Here is a tiny trained network, its code and every weight. The questions are about switching its units off for an input and a class, where a switched-off unit gives its printed mean instead of its output.

import numpy as np


def w(rows, s, z=0):
    codes = np.array(rows[::2]) - 128.0
    scale = np.full(codes.shape[1], s)
    scale[-1] = z or s
    return codes * scale


def f(y):
    return np.maximum(y, 0)


def log_softmax(a):
    a = a - a.max(-1, keepdims=True)
    return a - np.log(np.exp(a).sum(-1, keepdims=True))


def net(x, mask):
    res = np.array(x, float).reshape(1, 4) / 4 @ E
    y = f(res @ A[0][:, :-1].T + A[0][:, -1])
    res = res + np.where(mask, y, B[0][:, -1]) @ B[0][:, :-1]
    return log_softmax(res[-1] @ U[:, :-1].T + U[:, -1])


A, B = {}, {}
E = w([
[162,57,159,192,221,197,202,103,43,247],'x0',
[148,61,86,113,76,13,248,92,28,62],'x1',
[182,1,65,213,35,96,79,246,151,203],'x2',
[32,137,36,243,46,214,132,60,99,76],'x3',
],0.0076)
A[0] = w([
[156,39,120,166,79,104,64,229,157,142,178],'neuron 0',
[175,96,138,109,107,40,173,100,80,135,135],'neuron 1',
[219,150,184,24,179,20,113,198,174,140,6],'neuron 2',
[92,136,106,74,53,77,87,161,180,80,97],'neuron 3',
[112,154,134,63,76,93,99,154,210,54,105],'neuron 4',
[122,108,114,140,83,13,180,111,50,63,126],'neuron 5',
[85,212,215,23,200,139,146,29,108,74,206],'neuron 6',
[148,116,145,167,185,181,162,122,107,214,69],'neuron 7',
[139,100,104,97,73,45,211,103,73,105,126],'neuron 8',
[124,182,190,118,174,199,2,181,195,187,117],'neuron 9',
[110,178,97,66,58,61,93,135,156,104,95],'neuron 10',
[96,152,126,154,126,217,64,140,194,152,112],'neuron 11',
[169,82,201,168,168,150,162,119,89,187,86],'neuron 12',
[162,79,171,158,172,178,173,92,62,205,88],'neuron 13',
[52,197,107,152,136,191,163,51,93,86,113],'neuron 14',
[161,129,192,27,188,82,148,165,147,150,70],'neuron 15',
[199,73,128,131,86,76,87,203,133,173,149],'neuron 16',
[123,166,142,91,93,75,35,154,199,81,97],'neuron 17',
[98,80,50,176,70,143,110,143,144,160,125],'neuron 18',
[27,143,48,200,50,165,118,96,132,86,6],'neuron 19',
],0.0084,0.0022)
B[0] = w([
[65,89,75,113,200,32,181,45,193,155,228],'neuron 0',
[146,214,183,199,47,132,134,169,141,184,205],'neuron 1',
[212,87,29,222,163,178,18,216,45,51,239],'neuron 2',
[61,149,167,85,173,191,203,130,69,89,200],'neuron 3',
[64,150,180,53,141,200,206,116,58,102,202],'neuron 4',
[193,215,223,160,43,75,108,126,152,222,230],'neuron 5',
[63,28,61,93,220,14,165,41,254,144,252],'neuron 6',
[67,158,179,103,96,213,185,142,63,86,191],'neuron 7',
[184,207,211,164,21,93,145,132,178,239,223],'neuron 8',
[203,241,234,179,65,86,132,151,179,243,227],'neuron 9',
[55,135,180,82,143,189,193,132,58,105,193],'neuron 10',
[187,190,207,192,65,82,95,109,172,237,199],'neuron 11',
[71,143,166,60,142,197,183,137,69,104,195],'neuron 12',
[48,128,173,60,157,203,174,111,48,96,210],'neuron 13',
[180,85,15,145,153,95,33,151,161,72,216],'neuron 14',
[193,66,38,204,183,102,32,202,143,73,212],'neuron 15',
[91,30,54,94,207,68,163,69,211,91,215],'neuron 16',
[71,138,199,108,133,199,193,120,63,129,202],'neuron 17',
[113,51,29,111,229,69,118,110,186,71,204],'neuron 18',
[201,115,66,219,164,171,62,218,53,59,234],'neuron 19',
],0.0069,0.013)
U = w([
[58,55,76,80,169,30,180,39,247,132,151],'0',
[184,231,231,167,55,107,152,122,178,222,136],'1',
[31,138,191,52,130,242,218,114,27,91,6],'2',
[197,80,55,195,147,159,64,186,80,64,51],'3',
],0.012,0.0019)

Each question gives the input, the list of numbers given to net, and the class t.
The units are the neurons (one row each of A and B). Each row of codes is followed by its name. A weight is (code - 128) times the scale printed after its matrix; where a second scale follows, it is the last column's (A, B and U).
mask holds one flag per neuron, in row order. A switched-off neuron (its flag False) gives its mean, the last column of its row in B, instead of its output. The means were averaged over made-up inputs and are rounded, as every weight is.
A unit's drop is (log p(t) with every unit on - log p(t) with that unit switched off) / (log p(t) with every unit on - log p(t) with every unit switched off).
The circuit of an input: a set's keep is (log p(t) with only the set's units on - log p(t) with every unit switched off) / (log p(t) with every unit on - log p(t) with every unit switched off). Starting from the 12 units with the biggest drops (on a tie, the unit counted first), units are removed one at a time, each time the one whose removal leaves the highest keep (on an exact tie, the one counted first), for as long as the keep stays at least 0.8.
circuit, biggest first: the units of the circuit, biggest drop first
unit that matters most: the unit with the biggest drop
k most important neurons: the k neurons with the biggest drops, biggest first
drop of u: that unit's drop, to one decimal
input [-7,2,-4,-8], class 3: unit that matters most -> neuron 2
input [-8,-7,1,1], class 2: 4 most important neurons -> neuron 4; neuron 17; neuron 3; neuron 10
input [6,1,5,-3], class 2: 2 most important neurons -> neuron 6; neuron 13
input [0,-8,-8,8], class 0: 4 most important neurons -> neuron 6; neuron 14; neuron 2; neuron 5
input [-7,-2,-6,-1], class 2: 2 most important neurons -> neuron 4; neuron 17
input [2,0,-5,5], class 0: 2 most important neurons -> neuron 6; neuron 2
input [2,6,7,-1], class 0: 2 most important neurons -> neuron 16; neuron 0
input [3,6,-1,-6], class 1: 3 most important neurons -> neuron 8; neuron 1; neuron 5
input [5,3,-3,-5], class 2: 3 most important neurons -> neuron 13; neuron 12; neuron 19
input [8,-5,-6,-6], class 2: 2 most important neurons -> neuron 7; neuron 13
input [5,7,4,-7], class 1: 2 most important neurons -> neuron 8; neuron 1
input [2,-5,7,7], class 0: 2 most important neurons -> neuron 0; neuron 2
input [-2,1,8,5], class 0: drop of neuron 11 -> 0.0
input [-7,-6,-4,-2], class 2: circuit, biggest first -> neuron 4
input [3,5,5,0], class 0: drop of neuron 18 -> 0.7
input [-4,-7,-4,-8], class 3: drop of neuron 2 -> 3.6
